Below is a small trained network, with its code and all its weights. Each question gives an input and a target symbol and asks what happens when units are switched off, that is, made to give their printed mean instead of their output.

import numpy as np


def w(rows, s, z=0):
    codes = np.array(rows[::2]) - 128.0
    scale = np.full(codes.shape[1], s)
    scale[-1] = z or s
    return codes * scale


def norm(h):
    return h / np.sqrt((h * h).mean(-1, keepdims=True) + 1e-5)


def f(y):
    return y / 2 * (1 + np.tanh(0.7978845608 * (y + 0.044715 * y**3)))


def softmax(a):
    e = np.exp(a - a.max(-1, keepdims=True))
    return e / e.sum(-1, keepdims=True)


def log_softmax(a):
    a = a - a.max(-1, keepdims=True)
    return a - np.log(np.exp(a).sum(-1, keepdims=True))


def net(x, mask):
    ids = ['ΓΔΛΞΣΨΩαβεζηθμτφ'.index(c) for c in x.split()]
    T = len(ids)
    res = E[ids] + P[:T]
    u = 0
    for l in range(3):
        q, k, v = (norm(res) @ M[l].T for M in (Q, K, V))
        z = softmax(np.where(np.tri(T) > 0, q @ k.T / 2**0.5, -1e9)) @ v
        res = res + np.where(mask[u], z, O[l][:, -1]) @ O[l][:, :-1]
        u += 1
        y = f(norm(res) @ A[l][:, :-1].T + A[l][:, -1])
        res = res + np.where(mask[u : u + 8], y, B[l][:, -1]) @ B[l][:, :-1]
        u += 8
    return log_softmax(norm(res)[-1] @ U[:, :-1].T + U[:, -1])


Q, K, V, O, A, B = {}, {}, {}, {}, {}, {}
E = w([
[118,111,152],'Γ',
[111,126,202],'Δ',
[150,140,67],'Λ',
[114,126,206],'Ξ',
[85,85,82],'Σ',
[135,122,125],'Ψ',
[180,112,38],'Ω',
[106,83,126],'α',
[254,89,87],'β',
[175,190,211],'ε',
[89,223,97],'ζ',
[111,66,198],'η',
[185,98,164],'θ',
[144,118,136],'μ',
[203,150,55],'τ',
[115,94,185],'φ',
],0.017)
P = w([
[125,248,203],'0',
[1,136,96],'1',
[50,87,145],'2',
[94,38,187],'3',
[108,159,45],'4',
[43,113,89],'5',
[69,144,90],'6',
[62,143,188],'7',
],0.0065)
Q[0] = w([
[107,90,249],'L0H1',
[116,136,41],'L0H1',
],0.019)
K[0] = w([
[239,151,226],'L0H1',
[8,93,157],'L0H1',
],0.014)
V[0] = w([
[93,184,125],'L0H1',
[254,147,141],'L0H1',
],0.0063)
O[0] = w([
[79,103,96,2],'L0H1',
[254,122,236,147],'L0H1',
],0.0077,0.0005)
A[0] = w([
[132,123,117,5],'L0N1',
[141,124,89,156],'L0N2',
[167,69,100,85],'L0N3',
[133,54,103,172],'L0N4',
[121,146,125,33],'L0N5',
[130,109,128,71],'L0N6',
[170,49,2,101],'L0N7',
[131,94,73,32],'L0N8',
],0.016,0.0026)
B[0] = w([
[153,165,133,96],'L0N1',
[120,168,68,141],'L0N2',
[42,161,132,162],'L0N3',
[145,98,240,230],'L0N4',
[117,128,112,102],'L0N5',
[135,145,151,124],'L0N6',
[114,94,247,254],'L0N7',
[202,137,161,157],'L0N8',
],0.014,0.0038)
Q[1] = w([
[91,157,153],'L1H1',
[131,111,9],'L1H1',
],0.012)
K[1] = w([
[134,161,78],'L1H1',
[117,248,137],'L1H1',
],0.014)
V[1] = w([
[115,230,250],'L1H1',
[58,127,211],'L1H1',
],0.015)
O[1] = w([
[182,81,9,219],'L1H1',
[80,19,110,251],'L1H1',
],0.011,0.014)
A[1] = w([
[35,142,99,253],'L1N1',
[103,82,117,28],'L1N2',
[89,98,167,71],'L1N3',
[121,191,145,141],'L1N4',
[119,62,121,145],'L1N5',
[157,99,73,119],'L1N6',
[124,132,136,189],'L1N7',
[66,233,3,96],'L1N8',
],0.016,0.0021)
B[1] = w([
[182,94,148,161],'L1N1',
[121,170,128,189],'L1N2',
[168,131,133,171],'L1N3',
[94,139,107,124],'L1N4',
[112,177,137,247],'L1N5',
[120,99,172,177],'L1N6',
[132,121,128,130],'L1N7',
[174,5,106,151],'L1N8',
],0.029,0.012)
Q[2] = w([
[197,208,4],'L2H1',
[154,124,215],'L2H1',
],0.022)
K[2] = w([
[46,147,211],'L2H1',
[143,103,8],'L2H1',
],0.017)
V[2] = w([
[237,185,71],'L2H1',
[141,104,4],'L2H1',
],0.031)
O[2] = w([
[201,167,249,65],'L2H1',
[253,197,108,253],'L2H1',
],0.026,0.0046)
A[2] = w([
[140,138,52,179],'L2N1',
[201,82,175,132],'L2N2',
[128,127,131,170],'L2N3',
[200,7,152,62],'L2N4',
[222,90,210,142],'L2N5',
[117,131,128,50],'L2N6',
[38,55,178,24],'L2N7',
[114,59,112,3],'L2N8',
],0.019,0.0037)
B[2] = w([
[158,97,180,201],'L2N1',
[83,145,95,212],'L2N2',
[130,125,132,137],'L2N3',
[1,138,130,171],'L2N4',
[85,148,70,254],'L2N5',
[123,152,118,116],'L2N6',
[218,88,147,233],'L2N7',
[72,124,109,154],'L2N8',
],0.033,0.0095)
U = w([
[129,135,130,94],'Γ',
[145,149,137,99],'Δ',
[162,161,185,105],'Λ',
[132,183,219,125],'Ξ',
[112,187,154,107],'Σ',
[156,129,132,94],'Ψ',
[105,105,128,97],'Ω',
[107,183,92,109],'α',
[8,183,159,136],'β',
[185,84,67,79],'ε',
[78,72,48,136],'ζ',
[137,154,125,109],'η',
[168,164,159,142],'θ',
[184,119,118,121],'μ',
[144,74,217,255],'τ',
[173,123,116,121],'φ',
],0.013,0.0056)

Each question gives the input, a string of symbols that net reads in full, and the target symbol t.
The units are the heads (2 rows each of Q, K, V and O) and the neurons (one row each of A and B). Each row of codes is followed by its name. A weight is (code - 128) times the scale printed after its matrix; where a second scale follows, it is the last column's (O, A, B and U).
mask holds one flag per unit, layer by layer, with each layer's heads first. A switched-off unit (its flag False) gives its mean, the last column of its rows in O or B, instead of its output. The means were averaged over made-up inputs and are rounded, as every weight is.
A unit's drop is (log p(t) with every unit on - log p(t) with that unit switched off) / (log p(t) with every unit on - log p(t) with every unit switched off).
The circuit of an input: a set's keep is (log p(t) with only the set's units on - log p(t) with every unit switched off) / (log p(t) with every unit on - log p(t) with every unit switched off). Starting from the 12 units with the biggest drops (on a tie, the unit counted first), units are removed one at a time, each time the one whose removal leaves the highest keep (on an exact tie, the one counted first), for as long as the keep stays at least 0.8.
circuit, biggest first: the units of the circuit, biggest drop first
top k neurons: the k neurons with the biggest drops, biggest first
k most important neurons of layer l: the k neurons of layer l with the biggest drops, biggest first
drop when u is switched off: that unit's drop, to one decimal
input η Ξ μ θ Ψ Λ η θ, target ζ: circuit, biggest first	(L2H1, L1N6)
input α θ Γ, target τ: top 3 neurons	(L0N7, L1N1, L0N4)
input η α Δ ε, target ζ: circuit, biggest first	(L2H1)
input θ Λ α θ α, target β: top 4 neurons	(L0N7, L0N4, L1N5, L1N6)
input α α α θ Ξ μ Σ, target τ: top 3 neurons	(L0N7, L0N4, L1N1)
input α θ ε, target τ: top 2 neurons	(L0N7, L1N1)
input θ α θ Ψ μ θ η ε, target β: top 2 neurons	(L0N7, L1N6)
input θ α η, target β: top 2 neurons	(L0N7, L0N4)
input θ Δ ε, target β: top 3 neurons	(L1N6, L0N7, L1N5)
input α θ ε β, target τ: top 3 neurons	(L0N7, L0N4, L1N1)
input θ θ τ η Ψ, target β: 3 most important neurons of layer 1	(L1N6, L1N5, L1N2)
input θ ε α, target β: top 4 neurons	(L0N4, L0N7, L1N6, L1N5)
input α α Ω, target τ: 2 most important neurons of layer 1	(L1N1, L1N3)
input θ θ θ Γ, target β: top 4 neurons	(L0N7, L1N6, L0N4, L1N5)
input α α α τ, target τ: circuit, biggest first	(L0N7)
input α φ μ α Σ, target τ: top 3 neurons	(L0N7, L1N1, L0N4)
input α η α α α Δ, target τ: top 2 neurons	(L0N7, L1N1)
input θ θ φ η, target β: top 4 neurons	(L1N6, L0N7, L0N4, L1N5)
input α β Δ α μ, target τ: 4 most important neurons of layer 1	(L1N1, L1N3, L1N6, L1N5)
input θ α θ τ β α μ φ, target β: most important neuron of layer 2	(L2N5)
input α α α τ Λ, target τ: 3 most important neurons of layer 1	(L1N1, L1N3, L1N6)
input α θ α α ε, target τ: 3 most important neurons of layer 1	(L1N6, L1N1, L1N3)
input α μ φ θ α α μ, target τ: drop when L0N7 is switched off	0.9
input α η τ Σ φ, target τ: drop when L0N4 is switched off	0.7
input η α β, target ζ: drop when L0N2 is switched off	0.0
input θ Ψ Γ Γ α θ μ Ω, target β: 2 most important neurons of layer 0	(L0N4, L0N7)
